<61>: 113  155  76  175  47  180  126  19  36  181  80  110  120  48
<119>: 50  160  19  20  85  20  75  73  38  164  64  33  46  20
<16>: 121  39  37  36  104  49  28  37  20  138  101  76  121  107
<63>: 121  39  61  36  104  49  28  37  20  138  101  76  61  107
<108>: 50  160  19  137  85  63  75  73  69  24  38  51  37  103
which: 37  36 -> <16>
places <119>: 64 -> 11
which: 50  160  19  20  85  20  75  73  38  164 -> <119>
which: 121  39  61  36  104  49  28  37  20  138  101  76  61  107 -> <63>
which: 101  76  121 -> <16>
places <16>: 37 -> 3 8

<43>: 139  100  118  139  112  92  127  132  116
<51>: 176  169  166  169  101  63  127  63  116
<38>: 57  101  166  101  166  169  166  147  142
<116>: 3  25  29  9  89  100  55  108  74
places <38>: 101 -> 2 4
places <51>: 101 -> 5
which: 166  169  101  63  127 -> <51>

<110>: 166  31  110  94  139  150  113  87  62  118  71  54  63  121  94  61  87  111  157  152  71  114  98  117  55  58  61  54  147  53  55  79  81  144  106  143  75  71  60  58  156  156  154  143  53  107  111  108  125  116  48  63  58
<143>: 29  180  36  169  21  22  35  173  90  145  179  179  180  144  163  174  173  36  32  24  78  33  165  31  179  180  174  172  21  179  179  174  175  21  41  21  177  78  180  179  77  77  26  21  179  44  153  36  26  149  123  178  179
<4>: 120  63  110  94  139  150  113  87  62  118  71  67  70  121  126  61  87  111  157  152  71  114  98  117  69  58  61  54  147  53  55  79  81  144  106  143  75  71  60  58  156  156  154  143  53  107  111  108  125  116  48  63  58
<138>: 120  63  110  94  139  150  113  87  62  127  71  54  63  121  94  61  87  111  157  152  71  114  98  117  63  58  61  54  147  53  55  79  81  144  106  143  75  71  60  58  156  156  154  143  53  107  111  108  125  116  48  63  153
<35>: 64  157  75  134  43  47  78  145  92  127  156  160  157  117  115  136  141  52  58  50  91  51  127  50  156  156  136  163  34  168  168  162  164  33  49  34  165  94  169  168  79  79  38  34  168  63  144  48  38  139  122  167  168
which: 165  31 -> <143>
which: 98  117  55  58  61  54  147  53  55  79  81 -> <110>
count <138>: 127 -> 1

<49>: 128  97  112  120  129  93  90  70  97  112  104  104  121  90  86  68  84  98  97  91  106  79  102  60  103  93  90  113  120  66  112  88  79  87  96  113  87  68  90  157  64  112  108  128  96  98  121
<46>: 124  105  122  106  110  95  121  51  99  123  92  108  121  116  84  57  68  99  84  82  93  75  90  43  95  76  99  113  109  60  114  91  106  84  122  98  74  42  76  157  54  96  96  113  105  64  97
<121>: 138  112  92  108  109  110  149  48  89  136  94  120  144  98  92  64  66  106  89  66  97  77  101  67  82  115  119  130  92  70  119  105  115  71  125  76  96  29  79  163  69  108  93  115  96  64  118
<64>: 167  120  89  112  120  118  171  48  76  144  101  121  155  98  88  68  77  110  93  70  112  75  109  84  70  106  138  151  99  56  123  121  128  58  115  72  96  46  76  180  71  115  87  126  100  60  139
<30>: 99  86  106  136  127  102  93  85  99  109  113  126  102  74  84  92  66  102  99  78  90  81  112  70  132  117  75  91  122  74  117  75  57  100  81  121  87  51  112  147  86  122  120  129  76  124  101
<48>: 109  92  102  109  109  97  109  82  103  104  94  104  110  106  88  88  86  96  99  109  103  109  96  70  99  95  99  104  102  83  107  91  93  91  115  98  92  92  93  123  81  98  96  110  96  90  104
<135>: 124  97  102  122  126  95  126  55  101  123  97  113  136  90  83  54  64  98  95  68  97  73  99  43  103  112  94  113  109  66  117  85  79  84  112  102  89  29  86  173  54  110  111  126  89  85  118
which: 83  54  64  98  95  68  97 -> <135>
places <48>: 109 -> 1 4 5 7 20 22
count <49>: 90 -> 4

